Below are the code and all the weights of a small trained network. Each question names an input and a class and asks about switching units off, where a switched-off unit gives its printed mean instead of its output.

import numpy as np


def w(rows, s, z=0):
    codes = np.array(rows[::2]) - 128.0
    scale = np.full(codes.shape[1], s)
    scale[-1] = z or s
    return codes * scale


def f(y):
    return y / 2 * (1 + np.tanh(0.7978845608 * (y + 0.044715 * y**3)))


def log_softmax(a):
    a = a - a.max(-1, keepdims=True)
    return a - np.log(np.exp(a).sum(-1, keepdims=True))


def net(x, mask):
    res = np.array(x, float).reshape(1, 8) / 4 @ E
    y = f(res @ A[0][:, :-1].T + A[0][:, -1])
    res = res + np.where(mask, y, B[0][:, -1]) @ B[0][:, :-1]
    return log_softmax(res[-1] @ U[:, :-1].T + U[:, -1])


A, B = {}, {}
E = w([
[249,49,148,151],'x0',
[127,126,130,128],'x1',
[145,121,31,117],'x2',
[130,132,128,128],'x3',
[127,125,128,127],'x4',
[128,130,128,129],'x5',
[151,124,142,40],'x6',
[129,127,129,128],'x7',
],0.015)
A[0] = w([
[66,177,114,128,253],'N1',
[204,76,111,177,182],'N2',
[196,76,71,98,90],'N3',
[61,146,123,211,208],'N4',
[188,60,214,131,163],'N5',
[113,168,128,59,157],'N6',
[188,94,162,69,99],'N7',
[88,157,148,46,152],'N8',
[77,146,184,140,160],'N9',
[62,184,156,165,221],'N10',
[80,171,143,69,175],'N11',
[163,104,109,250,155],'N12',
[98,158,23,103,139],'N13',
[119,159,151,35,185],'N14',
[168,126,136,41,193],'N15',
[198,79,141,58,102],'N16',
[54,174,60,116,181],'N17',
[61,173,166,97,169],'N18',
[182,105,55,135,94],'N19',
[101,164,46,113,143],'N20',
],0.012,0.0056)
B[0] = w([
[50,130,124,85,224],'N1',
[224,159,148,92,236],'N2',
[148,167,69,114,209],'N3',
[99,219,130,71,205],'N4',
[140,195,200,174,251],'N5',
[108,56,95,136,188],'N6',
[95,211,136,183,206],'N7',
[166,57,101,126,203],'N8',
[168,155,91,60,186],'N9',
[85,166,106,28,219],'N10',
[132,57,71,99,209],'N11',
[229,65,189,84,206],'N12',
[53,106,160,216,213],'N13',
[149,46,89,169,207],'N14',
[70,145,70,183,210],'N15',
[107,210,93,153,219],'N16',
[2,148,145,167,232],'N17',
[167,81,52,47,214],'N18',
[214,119,58,41,187],'N19',
[34,108,176,199,198],'N20',
],0.0086,0.014)
U = w([
[134,212,53,84,145],'0',
[153,46,85,86,179],'1',
[182,120,236,143,56],'2',
[133,187,151,246,163],'3',
[69,161,164,181,193],'4',
[98,58,95,198,2],'5',
[216,76,99,123,162],'6',
],0.012,0.0056)

Each question gives the input, the list of numbers given to net, and the class t.
The units are the neurons (one row each of A and B). Each row of codes is followed by its name. A weight is (code - 128) times the scale printed after its matrix; where a second scale follows, it is the last column's (A, B and U).
mask holds one flag per neuron, in row order. A switched-off neuron (its flag False) gives its mean, the last column of its row in B, instead of its output. The means were averaged over made-up inputs and are rounded, as every weight is.
A unit's drop is (log p(t) with every unit on - log p(t) with that unit switched off) / (log p(t) with every unit on - log p(t) with every unit switched off).
The circuit of an input: a set's keep is (log p(t) with only the set's units on - log p(t) with every unit switched off) / (log p(t) with every unit on - log p(t) with every unit switched off). Starting from the 12 units with the biggest drops (on a tie, the unit counted first), units are removed one at a time, each time the one whose removal leaves the highest keep (on an exact tie, the one counted first), for as long as the keep stays at least 0.8.
circuit, biggest first: the units of the circuit, biggest drop first
top k neurons: the k neurons with the biggest drops, biggest first
drop when u is switched off: that unit's drop, to one decimal
input [6,-1,-8,5,6,-2,1,-7], class 3: circuit, biggest first : (N7 N5)
input [-8,-1,1,5,-2,-3,-6,6], class 4: circuit, biggest first : (N17)
input [2,-7,-8,-8,-7,-3,1,3], class 3: top 2 neurons : (N12 N2)
input [0,-3,8,3,-3,-8,-3,-7], class 4: top 2 neurons : (N13 N20)
input [8,4,1,1,4,-7,3,-4], class 0: top 2 neurons : (N19 N3)
input [-5,1,2,-3,-8,-4,-7,7], class 4: top 2 neurons : (N17 N20)
input [8,-2,-4,-8,-5,6,-1,-4], class 2: top 2 neurons : (N12 N2)
input [2,1,4,5,-8,8,-8,-5], class 6: top 2 neurons : (N12 N5)
input [-2,-1,1,7,-7,5,-8,1], class 4: drop when N2 is switched off : 0.3
input [-4,0,1,6,-1,-1,-4,-7], class 4: drop when N17 is switched off : 0.5
input [0,7,8,-5,8,-6,2,0], class 5: drop when N20 is switched off : 0.2
